Each row has a name. After each piece below comes the name of the row it's from, unless a question asks for something else. Each question is about the rows just above it. Places in a row count from 1.

q734: [ 88 142  41 105 143 122 107 111 149 125 115 101]
q525: [144  86 165 111 125 107 115 143 105 101 122 149]
q304: [143 112 161 129 124 108 105 124 138 124 146 135]
One entry of q734 was changed: [ 88 142  41 105 143 122 107 111 149 125 115 102]. Where, and from what? => 12, [101]
Does one of the named rows hold [107 111] side by side, in this order? => yes
[111 125 107 115 143 105 101 122 149] is in which row? => q525
Row and place of [88] in the named rows: => q734, 1

q312: [152 175 156 157 174  32 102 194 169 108 159 108 194 141 111 181 103 204
 143 104 112 194 165  79 106 123 152 148 164  74 154 166 158 130 161 123
 143 136 184  80  89 114  82 174 135 124  68 154 172 194 120 192 122]
q31: [147 141 129 130 141  97 120 144 140 124 130 121 134 123 130 134 119 135
 135 123 134 138 137 119 125 125 125 132 148 119 127 135 131 137 130 133
 134 137 141 120 118 124 113 137 139 122 111 119 132 108 124 137 130]
q64: [133 167 167 147 191  40  94 186 157 106 168 117 124 162  94 168  69 213
 148  96 108 187 177  58 128 131 132 148 155  57 164 185 149 129 167 114
 135 133 200  81 101  98  97 183 125 115  73 147 162 116 108 193 129]
q268: [135 133 128 130 132 117 126 134 133 127 129 125 131 126 129 131 126 130
 130 127 130 132 131 126 126 127 128 130 135 125 127 130 130 129 129 130
 130 131 132 125 124 127 122 131 132 127 122 126 130 121 127 132 128]
q422: [200  81 101  98  97 182 112 163 152 118 144 116 132 133 120 150 102 164
 139 112 125 160 152 101 121 128 131 141 154  95 139 150 140 130 145 128
 135 135 163 105 107 115 102 154 133 120  94 131 147 107 120 160 128]
q117: [138 150 145 137 163  75 109 161 147 116 147 120 129 142 113 148  96 169
 141 111 121 159 155  92 127 128 127 139 149  92 144 157 138 129 147 124
 133 134 167 104 113 112 108 157 131 119  96 131 145 113 117 161 130]
Changed q31: [147 141 129 130 141  98 120 144 140 124 130 121 134 123 130 134 119 135
 135 123 134 138 137 119 125 125 125 132 148 119 127 135 131 137 130 133
 134 137 141 120 118 124 113 137 139 122 111 119 132 108 124 137 130]. Place and old value: => 6, [97]
find: [135 133 128 130 132 117 126 134 133 127 129 125 131 126 129 131 126 130
 130 127 130 132 131 126 126 127 128 130 135 125 127 130 130 129 129 130
 130 131 132 125 124 127 122 131 132 127 122 126 130 121 127 132 128] => q268
Changed q268: [135 133 128 130 132 117 126 134 133 127 129 125 131 126 129 131 126 130
 130 127 129 132 131 126 126 127 128 130 135 125 127 130 130 129 129 130
 130 131 132 125 124 127 122 131 132 127 122 126 130 121 127 132 128]. Place and old value: => 21, [130]
The row with [200  81 101  98  97 182 112 163 152 118 144 116 132 133 120 150 102 164
 139 112 125 160 152 101 121 128 131 141 154  95 139 150 140 130 145 128
 135 135 163 105 107 115 102 154 133 120  94 131 147 107 120 160 128] is => q422
find: [200  81 101  98  97 183] => q64
Changed q64: [133 167 167 147 191  40  94 186 157 106 168 117 124 162  94 168  69 213
 148  96 108 187 177  58 128 131 132 148 155  57 164 185 149 129 167 114
 135 133 200  81 101  98  97 182 125 115  73 147 162 116 108 193 129]. Place and old value: => 44, [183]

q703: [118  99 163 178 130  45  80 132]
q252: [156 150 110  84  97 189  98 112]
q702: [146 123 117 128  72 146  40 119]
q949: [131 102 144 163  93  82  32 137]
q376: [156 150 110  84  97 189  98 122]
q338: [120 130 135 117 179 122 225 121]
q150: [102 144 163  93  85  32 165 131]
q83: [137 100 136 153 106  99  51 126]
q636: [154 154  98  74  97 205 111 122]
q860: [103  93 164 182 165  33 139 122]
The row with [102 144 163  93  82  32] is => q949
Where does [154 154  98  74  97 206 111 122] differ from q636, and what was there? => 6, [205]

q309: [114 136 132 120 119 133 127 125 118 105 122  96 139 100 124 118 128 113
 133 117 161 119 121 141 102 148 124 138 107 123 131 122 166  95 141 123
 122 133 125]
q72: [100 150 106 152 167 164 124 167 162 144  93 116 136  55 119 136 101 124
 144 122 108 127 104 130 119 185 100  94  83 138  97  94 151 145 167 101
 149 118 136]
q521: [111 133 132 123 122 134 128 129 113 110 120  99 148 101 131 117 123 119
 145 116 153 124 126 132  97 153 121 143 113 121 119 120 168 104 147 127
 112 129 112]
q415: [161 172 150  47 152 120  82 133 208 142  74  88 153  92 134 101  82 135
 151 124  87  84 178 136 167 119  89 125 125 144 106 126 138 162 166  46
 208 202 195]
q285: [140 168 129  84 152 117  85 150 198 162  68  91 154  96 124 119  81 120
 155 118  63 116 192 141 180 125  82 137 126 109 109 102 145 163 167  60
 211 204 198]
q576: [142 129 127 136 137 138 129 141 115 131 116 116 153 106 139 121 111 134
 159 118 123 136 129 114 101 159 115 143 124 122 100 116 156 136 154 132
 103 119  99]
q605: [ 95 160 108 158 146 119  98 173 150 187  84 102 145 111 114 136  81 109
 161  99  49 181 182 148 170 151  80 169 133  52 132  79 171 162 159 110
 175 192 188]
q925: [117 164 114 123 150 117  90 164 178 178  72  97 150 103 117 131  80 111
 158 109  49 149 192 146 180 136  78 152 128  77 118  85 157 165 164  83
 200 200 195]
q592: [110 130 131 129 128 136 129 135 111 119 118 106 153 103 136 118 116 127
 154 116 139 130 128 122  97 157 118 145 119 119 108 119 164 119 152 130
 105 124 103]
q963: [109 146 104 141 167 161 126 163 171 139  88 115 139  53 118 139 109 120
 139 129 111 114 108 128 124 176 102  85  79 148  89  95 140 142 167  92
 158 115 134]
q544: [ 80 156 110 182 138 123 106 173 121 185 105 106 136 122 115 134  83 113
 161  87  64 203 165 151 151 162  87 184 139  37 150  83 185 155 150 139
 144 182 178]
q897: [118 139 131 120 120 133 128 123 126 104 125 100 128 101 119 122 132 111
 122 119 164 116 116 149 110 142 126 128 103 126 142 125 160  92 134 119
 133 136 140]
The row with [100 150 106 152 167 164 124 167 162 144  93 116 136  55 119 136 101 124
 144 122 108 127 104 130 119 185 100  94  83 138  97  94 151 145 167 101
 149 118 136] is => q72
[53] is at row and place => q963, 14
The row with [110 130 131 129 128 136 129 135 111 119 118 106 153 103 136 118 116 127
 154 116 139 130 128 122  97 157 118 145 119 119 108 119 164 119 152 130
 105 124 103] is => q592
One entry of q544 was changed: [ 80 156 110 182 138 123 106 173 121 185 105 106 136 122 115 134  83 113
 161  87  64 203 165 151 151 162  87 184 139  37 151  83 185 155 150 139
 144 182 178]. Where, and from what? => 31, [150]

q327: [152 122 109 115 139 119  91 142 120 104 157 103 120 147 150  90 107 132
 144 157 121 175 164 113 144 137 150 115 144 109 102 125 148 100]
q310: [162 133 115 153 150 106  66 143 145  91 146 127 152 165 189 106 128 143
 151 199 131 206 185 108 149 153 176 121 143 126 104 158 135 100]
q246: [157 109 106 115 126 131 102 146 134 107 180 117 121 144 165 101 137 126
 168 141 164 190 165 127 151 178 133 145 166 124 113 129 145 132]
q829: [137 150 118 144 109 102 125 143 145  91 146 127 152 165 142 106 128 143
 151 199 131 206 185 108 149 153 176 121 143 126 104 158 135 135]
q871: [167 149 123 138 165 120  82 155 133 104 157 107 144 170 150  92 106 145
 144 194 109 196 187 115 154 130 182 112 144 113 105 143 160  87]
Does one of the named rows hold [121 145 165 101] side by side, in this order? => no
Among the named rows, does one hold [133 105 157 107] next to each other, in this order? => no
Among the named rows, does one hold [115 126 131 102 146] next to each other, in this order? => yes
Row and place of [190] in the named rows: => q246, 22
The row with [137 150 115 144 109 102 125] is => q327
Where in the named rows is [167]? => q871, 1

q620: [110 102 176 128 176 147 156 124 112 147 154 134 160 116 149 130 107 149
  79  69 164 137 139 106 106 136 199 129 104 134 122 122 138 105 187 105
  83 123 136 140 112 173 126  87 123 161 104 154 128 158 100 124 154 113
  50 143 143 193 171 146 163 101 143 160]
q59: [107  95 128 115 160  61 122  98 177 105 139 166 108 122 139 135 144 109
 101 170  81 116 110 148 115 112  59 145 151 126 162 193  93 176 157 119
 159 149 151 113 169 145 143 159 163 150 114 110 169  70 167 134 125 110
 157 131 111 136  60  73 127 156 142 144]
q876: [107  95 128 115 160  61 122  98 177 105 139 166 108 122 139 135 144 109
 101 170  81 116 110 148 115 112  59 145 151 126 162 193  93 176 157 119
 159 145 151 113 169 145 143 159 163 150 114 110 169  70 167 134 125 110
 157 110 134 195 119  89 137 127 138 106]
q125: [142 126 132 143 158 158 181  98  59 197 136 139 149 116 111 103  75 120
  75  96 165 136 180 125 119 151 187 131  95 109 166 127 189 118 149 154
  95  85  70  97 116 112 114  87 127 104 114 102  99 184  81  70 156 179
  73  95 124 118 121 135  96 156 145 122]
Where in the named rows is [120]? => q125, 18
Which row holds [107  95 128 115 160  61 122  98 177 105 139 166 108 122 139 135 144 109
 101 170  81 116 110 148 115 112  59 145 151 126 162 193  93 176 157 119
 159 149 151 113 169 145 143 159 163 150 114 110 169  70 167 134 125 110
 157 131 111 136  60  73 127 156 142 144]? => q59
Does one of the named rows hold [126 132] side by side, in this order? => yes
Where in the named rows is [97]? => q125, 40
Does one of the named rows hold [151 119 125] side by side, in this order? => no
Where in the named rows is [85]? => q125, 38
Changed q620: [110 102 176 128 176 147 156 124 112 147 154 134 160 116 149 130 107 149
  79  69 164 137 139 106 107 136 199 129 104 134 122 122 138 105 187 105
  83 123 136 140 112 173 126  87 123 161 104 154 128 158 100 124 154 113
  50 143 143 193 171 146 163 101 143 160]. Place and old value: => 25, [106]

q494: [201 117 132  73 161 174]
q301: [130  77 153 179 203 100]
q151: [156 172 184 116 197 152]
q375: [113 114 190  94 150 154]
q240: [151 165 181 187 161  93]
q193: [191 141  70 115 151  58]
q479: [135 134  87 191  61  87]
q533: [111  89 114 168 135  56]
q767: [ 93 125 191  87  61 166]
Is [135  55] printed in one of the named rows, side by side and in this order? => no
Changed q533: [111  89 114 168 134  56]. Place and old value: => 5, [135]
find: [191  87  61] => q767
Changed q479: [135 134  87 190  61  87]. Place and old value: => 4, [191]
One entry of q151 was changed: [156 173 184 116 197 152]. Where, and from what? => 2, [172]

q222: [142 125 133  82 113 105  81  88 125  92 132 170  94 163 121 140 164 140
 157 114]
q459: [110 186 197 171 179 181 166 162 193 137  56  88 168  95  84  58  73 175
  93 107]
q938: [196 137  56  88 168  95  84  58  73 175  93 107 126 132 127 122 130 135
 134 117]
q378: [101 179 185 119 142 182 122 115 172 124  49 154 162 131 104  62 128 194
 125  65]
q942: [106 131 122 131 136 140 130 128 118 146 125 147 136 132 144 124 136 124
 130 122]
[166] is at row and place => q459, 7
The row with [142 125 133  82 113 105  81  88 125  92 132 170  94 163 121 140 164 140
 157 114] is => q222
The row with [193 137  56  88 168  95  84  58  73 175  93 107] is => q459
find: [101 179 185 119 142 182 122 115 172 124  49 154 162 131 104  62 128 194
 125  65] => q378

q147: [120 132 106 128 136 126 133]
q772: [121 217  96 169 133 132 151]
q60: [149 158 133  68 143 132 109]
q470: [179 194 119 201 113 148 169]
q247: [102 153 102 142 139 130 132]
q855: [161 217  93 191 170 149 173]
q320: [ 93 158 133 130 138 128 145]
q519: [149 158 133  68 143 132 111]
q972: [149 158 133 115 143 132 109]
q22: [ 75 142 124 181 130 159 146]
Where in the named rows is [181]? => q22, 4
Is [217  95] printed in one of the named rows, side by side and in this order? => no
[126] is at row and place => q147, 6
find: [149 158 133  68 143 132 111] => q519
[170] is at row and place => q855, 5

q672: [ 58  58  59 112]
q835: [190  57  99 160]
q900: [ 58  58 145 160]
Where in the named rows is [59]? => q672, 3
Is [57 99] printed in one of the named rows, side by side and in this order? => yes
Where does [ 58  59  59 112] differ from q672, and what was there? => 2, [58]

q625: [144 187 133 164]
q331: [102 192 118 123]
q867: [144 187 156 156]
q980: [146  71 145 143]
q413: [ 91  68 111  71]
q281: [128 186 136 164]
q945: [101  48 101  92]
q335: [ 94 171 147  92]
Changed q625: [145 187 133 164]. Place and old value: => 1, [144]
One entry of q413 was changed: [ 92  68 111  71]. Where, and from what? => 1, [91]
Row and place of [123] in the named rows: => q331, 4
Repeated in q867: => [156]
Does one of the named rows hold [144 187 133 164] side by side, in this order? => yes
Where in the named rows is [91]? => q413, 1

q324: [119 116  88 149 166 119]
q269: [ 98  98  98 105 116 199]
q909: [150 158 157 135 149  81]
q634: [145 135 118 157 149 158]
q539: [123 131  59 131 123  85]
Repeated in q269: => [98]
The row with [135 118 157 149 158] is => q634
[59] is at row and place => q539, 3
Repeated in q324: => [119]
find: [118 157] => q634

q398: [121 160 109 167 171  97 164  99 110  82 140 110  81 111 161  89 119  94
  59 220 104  88 126  82 134 143 101 139 122 160 150 110 212  90 138 137]
q249: [140 122 143 123 132 117 109 138 112 131 122 121 121 108 121 136 131 116
 120 130 131 124 114 130 133 103 157 101 117 130 119 131 121 131 113 135]
q765: [129 105 168 139 126 101 100 180 174 127 142 148 137 138 133 116  85 107
 187 148 135 111 105 182 101 138 162  85 151 135 126 136 138 142  94 154]
q831: [140 122 143 123 132 117 109 138 112 146 122 121 121 108 121 136 114 116
 120 130 124 124 114 130 133 103 157 101 117 130 174 127 141 112 122 176]
[140 122 143 123 132 117 109 138 112 146 122 121 121 108 121 136 114 116
 120 130 124 124 114 130 133 103 157 101 117 130 174 127 141 112 122 176] is in which row? => q831
find: [139 122 160 150] => q398
Where in the named rows is [176]? => q831, 36
[162] is at row and place => q765, 27

q66: [152 155 180 133 124 155 189 155  62 108 123 123 121 105 172 141 103  97
 134 144 145  86 148 122 138 143 121 128 106  94 151 142 132 118 105 174
 137 190  64 105 122 122 121 102 189 140 116 115 108 115 147]
q947: [162  91 113 136 163 143 148 124 138 146 154 151 118  77 157 169  81  90
  75 111 102 125 134  93 140 135  94 104 116 114  98 103 107 172 105 164
 117 145 106 133 149  96  72 172 107 106  75 138 164 132 139]
q575: [152 144 143 110 131 132 167 101 128  96 135 111 152 106 108 177  66  90
  71 103 106 131 102 141 154 162  85 167 125 112 105 109 184 172 124 157
 135 124 116 153 129  95 117 163 120  69 118 135 161 163 123]
q270: [133 112 145 161 147 156 148 126  83 128 116 194  88 136 156  94 124 128
 132 117 145 101 132 100 185 135 104 147 101  93 121 131  89 114 104 166
  98 214  71 131  91 167 126  84  87  83 191 137  91 193  85]
q565: [144  54  93 147 165 152 124 138 149 172 157 161 119  70 175 122 111 104
 115 110 111 119 149 100 122 122 133 141 119 132 119 101  63 162 111 141
 116 168 111 118 139 131  54 140  79 121  93 141 136 138 121]
q853: [156 138 141 126 144 136 164  99 118 103 132 142 126 116 117 171  72  97
  65 104 108 126 106 116 177 155  68  88 116 101  93 110 160 162 112 170
 117 141 103 160 131  89 109 159 129  81 102 128 168 158 132]
q326: [133 112 145 161 147 156 148 126  83 128 116 194  88 136 156  94 124 128
 132 117 145 101 132 100 185 135 104 147 125 112 184 109 105 114 104 166
  98 214  71 136 113 134 101 133 142 131 120 113 113 149 127]
q912: [107  93 117 143 142 143 118  85 135 117 121 179 126 144 103  74 123 138
 131  81 134 129  98 147 182 147 113 146 121 124 110 112 124 142 135 125
 107 180 118 162  97 150 106  97  70  79 165 133 120 204  86]
q782: [149 138 148 140 148 140 159  96 103 104 121 174 104 134 119 146  85 112
  79 103 118 122 105 107 198 152  63 103 108  90  89 118 143 143 107 175
 101 167  88 163 121  98 112 137 139  94 106 119 155 161 130]
q69: [156 138 141 126 144 136 164  99 118 103 132 142 126 116 117 171  72  97
  65 104 108 126 106 116 157 155  68  88 116 101  93 110 160 162 112 170
 105 141 103 160 131  89 109 159 129  81  83 128 168 158 132]
[156 138 141 126 144 136 164  99 118 103 132 142 126 116 117 171  72  97
  65 104 108 126 106 116 157 155  68  88 116 101  93 110 160 162 112 170
 105 141 103 160 131  89 109 159 129  81  83 128 168 158 132] is in which row? => q69
Among the named rows, does one hold [105 109] next to each other, in this order? => yes
Which row holds [152 155 180 133 124 155 189 155  62 108 123 123 121 105 172 141 103  97
 134 144 145  86 148 122 138 143 121 128 106  94 151 142 132 118 105 174
 137 190  64 105 122 122 121 102 189 140 116 115 108 115 147]? => q66
Among the named rows, does one hold [142 132 103 118] next to each other, in this order? => no
find: [125 112 105 109 184] => q575

q676: [152 125 144 175 132 172 125  66  81 170  97 183 133 114 167 146 148  98
 138 164 162 139 138 120]
q91: [152 125 144 175 132 172 125  66  81 170  97 183 133 114 167 146 166  98
 138 164 162 175 128 107]
q733: [152 125 144 175 132 172 125  66  81 170  97 183 133 114 167 146 148  98
 138 164 131 139 138 120]
find: [152 125 144 175 132 172 125  66  81 170  97 183 133 114 167 146 148  98
 138 164 131 139 138 120] => q733
Is [ 98 138 164] printed in one of the named rows, side by side and in this order? => yes
Does one of the named rows hold [138 120] side by side, in this order? => yes
find: [152 125 144 175 132 172 125  66  81 170  97 183 133 114 167 146 148  98
 138 164 162 139 138 120] => q676

q893: [151 113 141 106 113 137  45]
q874: [137 164 126 113 106 136  77]
q580: [170 145 150 154 166 135  72]
Which row holds [106 113]? => q893
The row with [113 141 106 113 137] is => q893
Row and place of [166] in the named rows: => q580, 5
Row and place of [164] in the named rows: => q874, 2

